Here is a tiny trained network, its code and every weight. The questions are about switching its units off for an input and a target symbol, where a switched-off unit gives its printed mean instead of its output.

import numpy as np


def w(rows, s, z=0):
    codes = np.array(rows[::2]) - 128.0
    scale = np.full(codes.shape[1], s)
    scale[-1] = z or s
    return codes * scale


def f(y):
    return np.maximum(y, 0)


def softmax(a):
    e = np.exp(a - a.max(-1, keepdims=True))
    return e / e.sum(-1, keepdims=True)


def log_softmax(a):
    a = a - a.max(-1, keepdims=True)
    return a - np.log(np.exp(a).sum(-1, keepdims=True))


def net(x, mask):
    ids = ['Ωαβζηξ'.index(c) for c in x.split()]
    T = len(ids)
    res = E[ids] + P[:T]
    u = 0
    for l in range(2):
        q, k, v = (res @ M[l].T for M in (Q, K, V))
        z = softmax(np.where(np.tri(T) > 0, q @ k.T / 2**0.5, -1e9)) @ v
        res = res + np.where(mask[u], z, O[l][:, -1]) @ O[l][:, :-1]
        u += 1
        y = f(res @ A[l][:, :-1].T + A[l][:, -1])
        res = res + np.where(mask[u : u + 4], y, B[l][:, -1]) @ B[l][:, :-1]
        u += 4
    return log_softmax(res[-1] @ U[:, :-1].T + U[:, -1])


Q, K, V, O, A, B = {}, {}, {}, {}, {}, {}
E = w([
[96,70,136,121,127],'Ω',
[217,134,81,43,121],'α',
[67,162,195,119,216],'β',
[111,114,122,181,138],'ζ',
[127,175,136,7,178],'η',
[166,169,126,192,179],'ξ',
],0.021)
P = w([
[146,113,254,197,57],'0',
[101,71,132,134,62],'1',
[83,80,92,107,75],'2',
[93,107,78,116,122],'3',
[110,117,60,83,172],'4',
[80,150,67,129,202],'5',
[58,176,72,140,247],'6',
],0.0071)
Q[0] = w([
[38,34,87,130,171],'0.h1',
[252,205,73,85,169],'0.h1',
],0.021)
K[0] = w([
[216,196,255,132,109],'0.h1',
[82,211,10,162,215],'0.h1',
],0.016)
V[0] = w([
[180,254,135,140,128],'0.h1',
[67,89,6,120,163],'0.h1',
],0.009)
O[0] = w([
[96,236,12,117,2,253],'0.h1',
[191,150,107,85,164,39],'0.h1',
],0.0072,0.0055)
A[0] = w([
[76,109,2,219,120,3],'0.n1',
[61,27,24,126,131,10],'0.n2',
[206,75,92,52,86,192],'0.n3',
[230,161,96,223,183,99],'0.n4',
],0.0068,0.003)
B[0] = w([
[100,140,190,58,144,236],'0.n1',
[143,251,189,166,204,184],'0.n2',
[63,158,150,231,72,254],'0.n3',
[254,121,143,119,190,196],'0.n4',
],0.0086,0.0046)
Q[1] = w([
[254,158,81,52,144],'1.h1',
[136,63,98,183,160],'1.h1',
],0.027)
K[1] = w([
[93,120,6,122,225],'1.h1',
[84,38,100,124,82],'1.h1',
],0.023)
V[1] = w([
[160,64,36,175,60],'1.h1',
[120,106,165,4,60],'1.h1',
],0.014)
O[1] = w([
[112,197,181,57,200,2],'1.h1',
[172,191,11,177,208,91],'1.h1',
],0.012,0.01)
A[1] = w([
[1,133,100,121,89,143],'1.n1',
[96,108,217,66,74,140],'1.n2',
[29,218,112,108,20,1],'1.n3',
[172,55,165,216,167,63],'1.n4',
],0.0096,0.0086)
B[1] = w([
[201,102,137,86,7,196],'1.n1',
[186,146,42,177,159,252],'1.n2',
[92,91,151,1,201,183],'1.n3',
[46,171,185,32,191,150],'1.n4',
],0.012,0.021)
U = w([
[143,56,99,125,158,108],'Ω',
[150,249,131,105,46,126],'α',
[121,142,121,139,33,137],'β',
[255,143,181,173,98,253],'ζ',
[114,133,36,137,95,108],'η',
[187,106,85,85,104,12],'ξ',
],0.0068,0.0058)

Each question gives the input, a string of symbols that net reads in full, and the target symbol t.
The units are the heads (2 rows each of Q, K, V and O) and the neurons (one row each of A and B). Each row of codes is followed by its name. A weight is (code - 128) times the scale printed after its matrix; where a second scale follows, it is the last column's (O, A, B and U).
mask holds one flag per unit, layer by layer, with each layer's heads first. A switched-off unit (its flag False) gives its mean, the last column of its rows in O or B, instead of its output. The means were averaged over made-up inputs and are rounded, as every weight is.
A unit's drop is (log p(t) with every unit on - log p(t) with that unit switched off) / (log p(t) with every unit on - log p(t) with every unit switched off).
The circuit of an input: a set's keep is (log p(t) with only the set's units on - log p(t) with every unit switched off) / (log p(t) with every unit on - log p(t) with every unit switched off). Starting from all 10 units, units are removed one at a time, each time the one whose removal leaves the highest keep (on an exact tie, the one counted first), for as long as the keep stays at least 0.8.
circuit, biggest first: the units of the circuit, biggest drop first
most important unit: the unit with the biggest drop
top k neurons: the k neurons with the biggest drops, biggest first
top k neurons in layer l: the k neurons of layer l with the biggest drops, biggest first
drop of u: that unit's drop, to one decimal
input ζ ζ η ζ ζ, target ζ: circuit, biggest first	(1.h1 0.h1 1.n3 1.n2)
input Ω Ω α, target α: top 2 neurons	(1.n2 0.n3)
input β η β ζ, target β: top neuron in layer 1	(1.n2)
input ζ Ω ζ α β, target ζ: top 2 neurons	(1.n3 1.n2)
input Ω ξ α η ξ ξ Ω, target Ω: circuit, biggest first	(0.h1 1.n4)
input Ω η α α, target η: circuit, biggest first	(1.h1 0.n3)
input ζ β α β, target ζ: top 3 neurons in layer 1	(1.n2 1.n3 1.n1)
input α Ω β ξ α β α, target β: top 2 neurons	(0.n1 0.n3)
input ξ α ζ ζ α, target ζ: top 2 neurons in layer 0	(0.n3 0.n4)
input ζ Ω η Ω η ξ ζ, target ζ: top 3 neurons	(0.n2 0.n1 1.n3)
input Ω β α, target β: circuit, biggest first	(0.n3 1.n2 1.h1)
input β η ξ β α ξ β, target β: top 2 neurons in layer 1	(1.n2 1.n1)
input β α β, target β: top 2 neurons	(1.n1 1.n2)
input η Ω α α, target α: most important unit	0.h1
input ζ Ω β η Ω, target ζ: top 2 neurons in layer 0	(0.n2 0.n1)
input Ω η Ω, target Ω: top 2 neurons in layer 1	(1.n1 1.n4)
input Ω Ω ζ η β, target Ω: circuit, biggest first	(0.h1 1.n1)
input β α ξ β η α, target η: top 2 neurons	(0.n1 1.n1)
input α ξ ζ, target α: drop of 0.h1	0.0
input ξ ξ α ξ ξ β, target ξ: drop of 1.n2	0.2
input β η ζ, target β: drop of 1.h1	0.5
input β Ω Ω α α η, target η: most important unit	1.h1
input ξ η Ω, target ξ: drop of 1.n3	1.2
